Below is a small trained network, with its code and all its weights. Each question gives an input and a target symbol and asks what happens when units are switched off, that is, made to give their printed mean instead of their output.

import numpy as np


def w(rows, s, z=0):
    codes = np.array(rows[::2]) - 128.0
    scale = np.full(codes.shape[1], s)
    scale[-1] = z or s
    return codes * scale


def norm(h):
    return h / np.sqrt((h * h).mean(-1, keepdims=True) + 1e-5)


def f(y):
    return y / 2 * (1 + np.tanh(0.7978845608 * (y + 0.044715 * y**3)))


def softmax(a):
    e = np.exp(a - a.max(-1, keepdims=True))
    return e / e.sum(-1, keepdims=True)


def log_softmax(a):
    a = a - a.max(-1, keepdims=True)
    return a - np.log(np.exp(a).sum(-1, keepdims=True))


def net(x, mask):
    ids = ['βεζηθλμξπστφψω'.index(c) for c in x.split()]
    T = len(ids)
    res = E[ids] + P[:T]
    q, k, v = (norm(res) @ M[0].T for M in (Q, K, V))
    z = softmax(np.where(np.tri(T) > 0, q @ k.T / 3**0.5, -1e9)) @ v
    res = res + np.where(mask[0], z, O[0][:, -1]) @ O[0][:, :-1]
    y = f(norm(res) @ A[0][:, :-1].T + A[0][:, -1])
    res = res + np.where(mask[1:9], y, B[0][:, -1]) @ B[0][:, :-1]
    return log_softmax(norm(res)[-1] @ U[:, :-1].T + U[:, -1])


Q, K, V, O, A, B = {}, {}, {}, {}, {}, {}
E = w([
[252,119,118,228,194,155],'β',
[178,159,163,99,131,89],'ε',
[85,133,171,128,129,98],'ζ',
[80,125,130,109,126,91],'η',
[170,97,117,88,64,205],'θ',
[129,173,142,99,119,104],'λ',
[102,129,135,89,164,140],'μ',
[55,136,162,149,129,170],'ξ',
[138,178,104,84,164,147],'π',
[101,142,132,92,98,100],'σ',
[115,197,59,130,36,135],'τ',
[122,112,143,94,93,71],'φ',
[88,92,160,96,44,103],'ψ',
[131,156,138,81,150,185],'ω',
],0.015)
P = w([
[158,83,86,246,176,144],'0',
[182,191,225,144,68,183],'1',
[181,198,233,140,61,181],'2',
[165,196,225,139,56,186],'3',
[162,202,238,135,58,190],'4',
[164,209,238,136,56,191],'5',
[167,200,245,132,44,205],'6',
[153,212,247,111,39,195],'7',
[149,176,254,129,31,195],'8',
],0.0056)
Q[0] = w([
[94,216,189,77,2,171],'h0',
[176,214,249,183,56,207],'h0',
[118,145,180,139,50,205],'h0',
],0.0081)
K[0] = w([
[142,69,47,186,157,119],'h0',
[158,92,124,251,97,160],'h0',
[145,129,96,203,178,131],'h0',
],0.015)
V[0] = w([
[185,125,179,126,190,25],'h0',
[131,190,3,96,29,104],'h0',
[133,27,193,158,73,88],'h0',
],0.014)
O[0] = w([
[177,175,106,82,172,4,141],'h0',
[149,153,108,173,12,116,2],'h0',
[152,143,44,97,138,166,54],'h0',
],0.018,0.007)
A[0] = w([
[110,184,7,74,119,135,3],'n0',
[63,163,160,185,123,200,65],'n1',
[124,127,174,219,23,169,208],'n2',
[112,220,43,188,83,63,221],'n3',
[193,170,125,75,188,115,238],'n4',
[50,95,175,152,114,199,20],'n5',
[109,78,155,87,182,165,152],'n6',
[107,106,204,114,57,46,66],'n7',
],0.015,0.0062)
B[0] = w([
[57,135,147,186,147,77,147],'n0',
[157,93,141,137,75,75,171],'n1',
[159,171,109,157,254,102,215],'n2',
[153,109,171,66,94,172,151],'n3',
[82,70,122,165,87,146,253],'n4',
[169,67,65,126,94,63,179],'n5',
[159,138,141,85,83,172,204],'n6',
[57,197,103,109,135,142,174],'n7',
],0.017,0.015)
U = w([
[115,135,27,87,56,74,148],'β',
[178,79,47,189,184,108,99],'ε',
[132,173,213,81,10,89,120],'ζ',
[119,149,29,52,236,152,48],'η',
[82,175,37,118,125,195,144],'θ',
[218,83,233,136,87,45,36],'λ',
[98,146,246,93,151,208,89],'μ',
[114,109,127,123,118,115,103],'ξ',
[87,183,180,166,173,102,195],'π',
[188,202,115,70,126,169,254],'σ',
[189,122,110,54,143,24,81],'τ',
[139,144,168,195,23,124,192],'φ',
[30,103,139,188,62,133,120],'ψ',
[180,83,124,70,21,181,150],'ω',
],0.012,0.0054)

Each question gives the input, a string of symbols that net reads in full, and the target symbol t.
The units are the heads (3 rows each of Q, K, V and O) and the neurons (one row each of A and B). Each row of codes is followed by its name. A weight is (code - 128) times the scale printed after its matrix; where a second scale follows, it is the last column's (O, A, B and U).
mask holds one flag per unit, heads first, then neurons. A switched-off unit (its flag False) gives its mean, the last column of its rows in O or B, instead of its output. The means were averaged over made-up inputs and are rounded, as every weight is.
A unit's drop is (log p(t) with every unit on - log p(t) with that unit switched off) / (log p(t) with every unit on - log p(t) with every unit switched off).
The circuit of an input: a set's keep is (log p(t) with only the set's units on - log p(t) with every unit switched off) / (log p(t) with every unit on - log p(t) with every unit switched off). Starting from all 9 units, units are removed one at a time, each time the one whose removal leaves the highest keep (on an exact tie, the one counted first), for as long as the keep stays at least 0.8.
units of the circuit, in order: the units of the circuit, biggest drop first
top k neurons: the k neurons with the biggest drops, biggest first
drop of u: that unit's drop, to one decimal
input τ η τ θ μ π, target φ: units of the circuit, in order : h0
input θ π ξ ω, target ε: units of the circuit, in order : h0, n2, n5
input π λ π σ, target π: units of the circuit, in order : h0, n2, n7
input π σ φ, target π: units of the circuit, in order : h0, n2, n7
input η ε φ π π φ ζ ξ φ, target ψ: units of the circuit, in order : h0, n0, n4, n5
input σ τ π η π π ζ τ ψ, target σ: top 2 neurons : n2, n3
input π τ ξ τ, target π: units of the circuit, in order : h0, n2
input σ π λ θ, target σ: top 3 neurons : n2, n3, n4
input π ε μ ζ ω φ ξ, target π: top 3 neurons : n2, n7, n4
input η ζ π σ ξ θ ζ η π, target ψ: top 2 neurons : n4, n0
input φ μ π, target β: units of the circuit, in order : h0, n2
input σ λ ω π ξ, target σ: units of the circuit, in order : h0, n2, n3
input τ π β π, target ψ: top 2 neurons : n4, n2
input φ ξ ψ η, target β: top 2 neurons : n0, n2
input φ π θ ξ ξ ζ π ξ ψ, target β: top neuron : n0
input σ σ θ ξ η ε, target σ: top 2 neurons : n2, n3
input ε μ π, target τ: drop of h0 : 2.7
input ζ ω π τ η, target η: drop of h0 : 1.6
input θ λ π ε ψ π θ, target ε: drop of n5 : 0.1
input ψ π θ φ, target θ: top neuron : n0
